Here is a tiny trained network, its code and every weight. The questions are about switching its units off for an input and a class, where a switched-off unit gives its printed mean instead of its output.

import numpy as np


def w(rows, s, z=0):
    codes = np.array(rows[::2]) - 128.0
    scale = np.full(codes.shape[1], s)
    scale[-1] = z or s
    return codes * scale


def f(y):
    return np.maximum(y, 0)


def log_softmax(a):
    a = a - a.max(-1, keepdims=True)
    return a - np.log(np.exp(a).sum(-1, keepdims=True))


def net(x, mask):
    res = np.array(x, float).reshape(1, 3) / 4 @ E
    y = f(res @ A[0][:, :-1].T + A[0][:, -1])
    res = res + np.where(mask, y, B[0][:, -1]) @ B[0][:, :-1]
    return log_softmax(res[-1] @ U[:, :-1].T + U[:, -1])


A, B = {}, {}
E = w([
[171,65,91,178,131,131],'x0',
[161,118,185,108,97,210],'x1',
[108,146,7,109,81,172],'x2',
],0.015)
A[0] = w([
[94,145,143,62,60,173,116],'N0',
[26,189,167,109,132,120,218],'N1',
[180,133,187,84,174,101,97],'N2',
[50,163,88,136,123,49,36],'N3',
[214,93,173,97,60,164,57],'N4',
[122,178,82,102,155,69,235],'N5',
[116,189,125,81,91,162,114],'N6',
[127,174,129,36,63,152,111],'N7',
[108,88,21,84,49,121,53],'N8',
[151,43,95,195,145,198,208],'N9',
[104,50,126,207,171,73,143],'N10',
[161,97,144,75,106,144,86],'N11',
[170,13,94,236,91,164,22],'N12',
[103,142,50,177,93,155,225],'N13',
[5,170,172,77,164,114,64],'N14',
[109,161,140,110,56,211,111],'N15',
[191,85,148,194,183,102,109],'N16',
[157,85,178,146,96,212,156],'N17',
[168,109,185,103,176,85,63],'N18',
[91,186,85,150,147,43,169],'N19',
[124,136,200,155,148,120,114],'N20',
[120,151,112,70,126,165,121],'N21',
[147,74,127,180,143,68,137],'N22',
[115,39,131,140,165,71,141],'N23',
[130,131,52,132,131,148,2],'N24',
[92,182,139,102,146,117,141],'N25',
],0.011,0.0086)
B[0] = w([
[160,133,59,163,84,83,187],'N0',
[81,97,99,71,129,107,223],'N1',
[67,67,143,81,166,141,187],'N2',
[47,132,94,42,81,135,190],'N3',
[84,92,177,128,186,202,189],'N4',
[113,110,200,200,221,155,235],'N5',
[149,167,104,123,73,90,178],'N6',
[189,201,55,131,62,96,188],'N7',
[87,68,238,111,205,167,227],'N8',
[132,95,181,167,205,138,246],'N9',
[163,176,93,186,99,81,222],'N10',
[165,112,132,168,144,129,153],'N11',
[29,89,191,20,124,187,212],'N12',
[99,123,91,78,39,69,255],'N13',
[109,57,224,162,254,234,186],'N14',
[168,159,68,143,93,93,195],'N15',
[195,134,102,158,127,116,206],'N16',
[75,108,122,60,156,157,223],'N17',
[130,137,143,89,113,58,184],'N18',
[73,85,209,118,146,165,235],'N19',
[64,122,176,81,180,202,190],'N20',
[166,141,110,158,101,122,168],'N21',
[168,172,65,157,89,58,202],'N22',
[125,211,51,199,133,98,200],'N23',
[110,93,242,184,188,206,168],'N24',
[133,116,147,109,145,177,173],'N25',
],0.0093,0.013)
U = w([
[145,109,141,180,178,149,45],'0',
[115,123,108,14,98,122,254],'1',
[250,195,69,203,68,70,118],'2',
],0.015,0.00069)

Each question gives the input, the list of numbers given to net, and the class t.
The units are the neurons (one row each of A and B). Each row of codes is followed by its name. A weight is (code - 128) times the scale printed after its matrix; where a second scale follows, it is the last column's (A, B and U).
mask holds one flag per neuron, in row order. A switched-off neuron (its flag False) gives its mean, the last column of its row in B, instead of its output. The means were averaged over made-up inputs and are rounded, as every weight is.
A unit's drop is (log p(t) with every unit on - log p(t) with that unit switched off) / (log p(t) with every unit on - log p(t) with every unit switched off).
unit that matters most: the unit with the biggest drop
k most important neurons: the k neurons with the biggest drops, biggest first
drop when u is switched off: that unit's drop, to one decimal
input [2,-2,8], class 0: 2 most important neurons	(N24, N8)
input [2,-1,7], class 0: unit that matters most	N24
input [6,-4,8], class 0: 4 most important neurons	(N24, N8, N9, N5)
input [5,4,3], class 1: 2 most important neurons	(N12, N5)
input [5,8,1], class 1: 3 most important neurons	(N12, N17, N5)
input [-6,-8,0], class 0: 2 most important neurons	(N5, N14)
input [5,-6,7], class 0: 3 most important neurons	(N24, N5, N8)
input [7,3,4], class 1: 3 most important neurons	(N12, N13, N5)
input [-1,6,-4], class 1: 2 most important neurons	(N5, N17)
input [-8,8,1], class 2: 2 most important neurons	(N7, N0)
input [1,-8,5], class 0: 3 most important neurons	(N5, N24, N8)
input [5,-3,7], class 0: 4 most important neurons	(N24, N8, N9, N5)
input [-1,7,-5], class 1: 2 most important neurons	(N5, N17)
input [-5,0,0], class 0: 3 most important neurons	(N13, N14, N12)
input [-6,1,6], class 2: unit that matters most	N7
input [7,8,5], class 1: drop when N5 is switched off	0.2
input [5,0,-1], class 2: drop when N14 is switched off	0.1
input [-4,5,7], class 2: drop when N4 is switched off	0.0
